Each row has a name. After each piece below comes the name of the row it's from. Each question is about the rows just above it.

Todom: [133 130 141 110  74 123 144  95  70 115 104  99 114 158 127 105 146 151
 158 125 122 186 107  69 158 101 144 116 105 128 163 205 177 148 107  98
 151 169  56 165 103 118 149 117 129 131 178 127 109 123 125  90  90]
buda: [153 130 105 144 131 148 124 141 146 143 105 126 101 102 195 116 120 165
 166 115 145 152 109 125 122 157 134 149 131 115 156 116 118  96 134 134
 147 115 133  95 117 138 116 107  97 152 115 123 115 134 158  89 127]
Pada: [128 121 108 146 180 144 115 161 161 122 139 147 154  95 158 153 117 115
  94 142 138  63 162 181 104 163 108 134 147 137 121  81  94 122 147 133
 119  92 198 100 143 147 101 123 123 132  78 120 121 159 129 139 162]
kovek: [148 129 102 148 144 146 124 140 146 136 117 125 113 108 152 149 129 139
 115 136 141 111 119 142 116 163 133 149 134 119 147 107 108 101 136 132
 141 108 149  94 124 142 110 111  96 148 103 118 114 141 153 100 137]
pez: [115 145 148 102  49 110 157  54  47 106 139  91 124 173  96  94 161 139
 173 119 107 210  93  68 151  86 164 125  99 115 134 233 188 158 110 117
 153 172  34 190 110 120 149 137 132 125 193 117 114 112 116 108  75]
Bibi: [136 125 103 149 164 144 120 150 152 126 134 133 137 100 160 152 123 126
  98 141 137  81 145 168 110 167 121 143 142 129 132  92  97 115 143 129
 127  99 179  96 136 145 101 118 106 139  85 116 114 153 140 122 153]
pafo: [154  94 120 148 209 127 100 187 191 128 134 176 171  91 135 153  97  91
  94 128 136  39 171 196  96 144  88 115 167 159  91  48  89 119 144 146
  95  85 228 104 158 142 116 134 164 115  77 138 146 145 117 187 175]
Vus: [127 135 143 108  64 116 149  77  58 109 115  94 119 166 116 102 152 145
 165 120 115 195  99  67 156  93 153 117 105 125 153 221 184 152 104 103
 151 172  48 177 105 120 152 124 132 126 186 123 109 119 121  99  83]
The row with [107  98 151 169  56 165 103 118 149 117 129 131] is -> Todom
Where do [124 142 110 111  96 148 103] appear? -> kovek
The row with [154  95] is -> Pada
Which row holds [166 116 102 152 145 165 120 115 195]? -> Vus
Which row holds [105 146 151 158]? -> Todom
[133 130 141 110  74 123 144  95  70 115 104  99 114 158 127 105 146 151
 158 125 122 186 107  69 158 101 144 116 105 128 163 205 177 148 107  98
 151 169  56 165 103 118 149 117 129 131 178 127 109 123 125  90  90] is in which row? -> Todom
[ 97 115 143 129 127  99 179  96 136 145 101] is in which row? -> Bibi

mabov: [ 43  17  19  41  87 140]
pez: [ 17  19  43  41 106  53]
Todom: [240 217 177 116  73  32]
luv: [243 234 199 145  91  44]
which: [17 19 41 87] -> mabov
The row with [199 145] is -> luv
Where do [43 17 19 41] appear? -> mabov

Bibi: [136 145 124  47  49  91 120 124]
Pada: [252 129 236 181 185  78 165 128]
Todom: [179 191 163 207 207 206 111 110]
luv: [132 152 201 116 112 111  85  73]
gobuf: [177 132 181 191 194 142 148 133]
buda: [181 107 178 206 207 161  81  70]
mabov: [152 132 163 171 170 160  76  73]
Vus: [ 91  10  35 178 189 210 116 137]
kovek: [203 155 219 186 185 126 106  85]
pez: [105 140 126 184 187 211 100 106]
Where do [152 132] appear? -> mabov
[181 191] is in which row? -> gobuf

kovek: [125  51 173 117  85  48  31  79  86 140 115]
mabov: [180 126 178 171  86 110 146 104 105  69 188]
pime: [180 126 178 171  86 110  71  70  72 114 166]
pez: [124  51 175 134 167  49 116 143 142  95 132]
luv: [180 126 178 171  86 110 106  39  37  84 149]
gobuf: [ 89 179 100  94  64 178 108 147 136 201  84]
Where do [100  94] appear? -> gobuf
The row with [167  49] is -> pez

Todom: [124 133 128 152 124 126 126 168 124 123 127 130 146 129 128 145 160 188
 205 126 160 124 124 148 128 126 124 154 137 129 152 175 127 124 132 179
 164]
pez: [126 145 133 168 127 125 126 144 123 123 124 132 124 131 125 141 125 178
 138 140 135 123 150 128 126 123 130 137 133 130 126 125 124 165 171 171
 143]
kovek: [138 166 128 127 154 125 156 176 139 237 127 166 123 127 125 137 139 126
 124 176 156 124 184 128 127 125 192 191 147 128 127 123 164 162 135 130
 125]
Pada: [131 141 169 172 156 237 123 127 154 125 166 176 139 126 124 200 127 137
 132 125 156 162 145 183 133 123 157 127 123 217 123 124 125 158 142 127
 145]
The row with [123 127 125 137 139 126] is -> kovek
which: [130 146 129 128 145 160 188] -> Todom
The row with [237 127 166 123 127 125 137 139 126 124 176 156] is -> kovek
Where do [145 133 168] appear? -> pez
The row with [156 237 123 127 154 125 166 176 139] is -> Pada
which: [124 124 148 128 126] -> Todom
which: [127 125 137 139 126 124 176 156 124 184] -> kovek

pafo: [190 150 110  76  60 169 102 100 107 156  98 125 160 153 143 103 129 119
 115 160  37 193 135]
kovek: [116  88 120 129 120 155 127  74 103 108  76 113 128 167 145 113 110  92
 143 135  68 137 131]
luv: [141  85 164 116 104 150 145 121 100 198 151 127 180 113 162 142 135 128
 153 157  66 116 103]
Pada: [140  95 132 165 128 224 135  69  74 141  97 142  96 188 142 114  88 154
 137 161  20 147  95]
pime: [150 115 121 121  82 160 125  70 129 190  68 127 101 168  95 105 102 137
 127 176  41 115  98]
buda: [147 183 106 140 124 126 111 144 158 163 136 140 110 110  78 118 134 153
  99 139 182  61 125]
gobuf: [108 125 130  97  66 127 114 131 109 118 137 126 184 117 156 163 142  87
 114 106  99 148 135]
Bibi: [150 115 121 121  82 160 125  70 129 190  68 121 115 108  98 148 110 153
 110 143 112 111  92]
Todom: [116 104 140 129 115 122 128 105 138 169 105  95 113 152  93 137 142 147
 129 162  52 136 110]
Vus: [128  82 103 119  81 159 101  90 136 157  76 133 132 167 127  87 121 119
 113 158  37 175 120]
pez: [126  97 134 107  65 119 125 106 144 186  97 123 192 150 149 104 140 103
 137 143  90 115 160]
mabov: [134 140 136 109 141 211 116  98  73  99  92 177 133 129 131 132  94 125
 140 121  83 156 115]
[143 112 111] is in which row? -> Bibi
which: [192 150] -> pez
which: [141  85 164 116 104 150] -> luv
which: [135  69  74 141  97] -> Pada

gobuf: [182 127 179 142 138  94  99  86  77]
Todom: [139  57 105 159 162 148  85  89 114]
pez: [132 169 155 132 130 134 124 119 116]
buda: [182 184 223 205 201 136 129 105 109]
Vus: [102 191  94 179  99 138  86  94  77]
which: [179 142 138  94] -> gobuf
which: [138  94  99  86  77] -> gobuf
which: [169 155 132 130 134 124 119 116] -> pez
which: [134 124 119 116] -> pez
Where do [223 205 201 136 129 105 109] appear? -> buda
[127 179 142 138  94  99  86  77] is in which row? -> gobuf

kovek: [104 131 165 108 104 111 130 101 131  85 135 127 111 131 143 181 137  79
 210 108 135 144  28  88 105 139 126 113  80 130 107 150 101 100 125]
pime: [210 109 135 144  28  88 105 139 126 113  80 130 111 131 143 181 137  79
 210 108 135 144  28  88 105 139 126 113  80 130 107 150 101 100 125]
buda: [104 131 165 108 104 111 130 101 131 112 135 127 111 131 143 181 137  79
 210 108 135 144  28  88 118 139 126 113  80 130 107 150 101 100 125]
luv: [105 139 154 126  96 161 134 106 143 141 198 155  95  85 155  18 127 210
  79 121 124 157 208 160 168 105 116 143 146 148 154 132 104 137 116]
[104 131 165 108 104 111 130 101 131  85 135 127 111 131 143 181 137  79
 210 108 135 144  28  88 105 139 126 113  80 130 107 150 101 100 125] is in which row? -> kovek

mabov: [150 182  49  87]
pime: [170 181 106  29]
gobuf: [152 116 197  95]
pez: [116 196 154  35]
pafo: [152 116 197  38]
[196 154] is in which row? -> pez
which: [152 116 197  95] -> gobuf
The row with [150 182  49] is -> mabov

kovek: [214 122 175 122]
buda: [102 108 172  91]
luv: [117  63 217 161]
pafo: [108 102 107  80]
mabov: [147 131 137 159]
Pada: [234 174 167 103]
gobuf: [245 169 107 102]
The row with [107 102] is -> gobuf
[217 161] is in which row? -> luv
which: [108 102] -> pafo
Where do [108 172  91] appear? -> buda

kovek: [150 112 105 113 111 136  94 115 139 158]
luv: [104 148 119  81  98 159  55  70 121 154]
Todom: [ 71 131 152 169  97 101  84 143 186 157]
mabov: [141 137 140 104 103 148 152  66 105 150]
pez: [141 137 140 104 103 148  57 127 196 163]
pime: [131 152 169  97  38  86 143 186 157 181]
Bibi: [ 71 131 152 169  97  38  84 143 186 157]
Pada: [ 41 138  89 209 151  69 117 189 160 123]
pafo: [141 137 140 104 103 148  58 127 196 163]
which: [141 137 140 104 103 148 152  66 105 150] -> mabov
Where do [131 152 169  97  38  84 143 186 157] appear? -> Bibi
which: [131 152 169  97  38  86] -> pime
Where do [152  66] appear? -> mabov
which: [ 71 131 152 169  97 101  84 143 186 157] -> Todom

kovek: [171  77 112 157 145 134 113  19 231 116 109 109 118  45  36 189  75 133
 181 169 175  71 190 161  89  98 168 156  29  71  65  63 101 140 200  35
 128 194 130 159  57 209 131 129   5 153  43 170 165 123 158  96 123 215
 108 164 155 115 140  78]
Vus: [182 163 140 181 109 139 120  44 240 112  99  76 141  65  22 175  77 108
 152 187 191  86 210 133  89 117 157 159  20  82  75  50  82 150 225  43
 128 180 125 169  50 194 142 140   8 158  53 162 153 162 152  85 140 220
  59 166 129 106 130  74]
gobuf: [131 133 134  78 128 134 116 111 128 131 101 131  84 103 178  93 120  99
 136 120 165  57 112  99 118 109  97 154 103  94 150  82  75  50 225  43
 107 122 125 147 129 171 119 150 119  72 128 155 181 152 105  85 137 122
  96 146 211 131 142  74]
pez: [130 144 139  86 114 139 140 118 135 127 101 126  67 115 184 112 135  96
 151 129 169  64 118 113 125 111  84 146 140 120 134 148 147 147  98 126
 116 142 146 158 125 190 134 148 129  84 117 151 169 134  95 106 126 115
  87 152 196 133 137  70]
pafo: [182  45 140 181 158 139 120  44 240 112  99  76 141  65  22 175  77 108
 152 187 191  86 210 133  89  96 157 159  20  82  75  50  82 150 225  43
 128 180 125 169  50 194 142 140   8 158  53 162 153 162 152  85 163 220
  59 166 129 106 130  74]
Todom: [111 161 142  86 110 148 147 107 136 159 116 127  90  78 177 104 146 121
 155 127 148  60 128 123 125 117  97 141 125  94 130 149 116 149  97 123
 113 124 149 146 119 179 127 151 136  80 110 132 171 154  82  90 138 119
  91 133 196 133 142  87]
Pada: [171  77 112 157 145 134 113  19 231 116 109 109 118  45  36 189  75 133
 181 169 175  71 190 161  89  98 168 156  29  71  65  63 101 140 200  35
 128 140 130 159  57 209 131 129   5 153  43 170 165 123 158  96 123 215
 108 164 155 115 140  78]
Bibi: [173  69 114 168 149 135 116  24 234 119 106  98 126  38  40 193  76 128
 180 177 179  73 188 165  93  99 170 165  26  75  67  57 100 150 203  35
 135 193 133 160  54 212 132 133   2 146  49 165 173 138 160  94 127 219
 100 169 148 117 135  73]
which: [182  45 140 181 158 139 120  44 240 112  99  76 141  65  22 175  77 108
 152 187 191  86 210 133  89  96 157 159  20  82  75  50  82 150 225  43
 128 180 125 169  50 194 142 140   8 158  53 162 153 162 152  85 163 220
  59 166 129 106 130  74] -> pafo
which: [132 133] -> Bibi
which: [171  77 112 157 145 134 113  19 231 116 109 109 118  45  36 189  75 133
 181 169 175  71 190 161  89  98 168 156  29  71  65  63 101 140 200  35
 128 194 130 159  57 209 131 129   5 153  43 170 165 123 158  96 123 215
 108 164 155 115 140  78] -> kovek
which: [182 163 140 181 109 139 120  44 240 112  99  76 141  65  22 175  77 108
 152 187 191  86 210 133  89 117 157 159  20  82  75  50  82 150 225  43
 128 180 125 169  50 194 142 140   8 158  53 162 153 162 152  85 140 220
  59 166 129 106 130  74] -> Vus
which: [142 146 158] -> pez

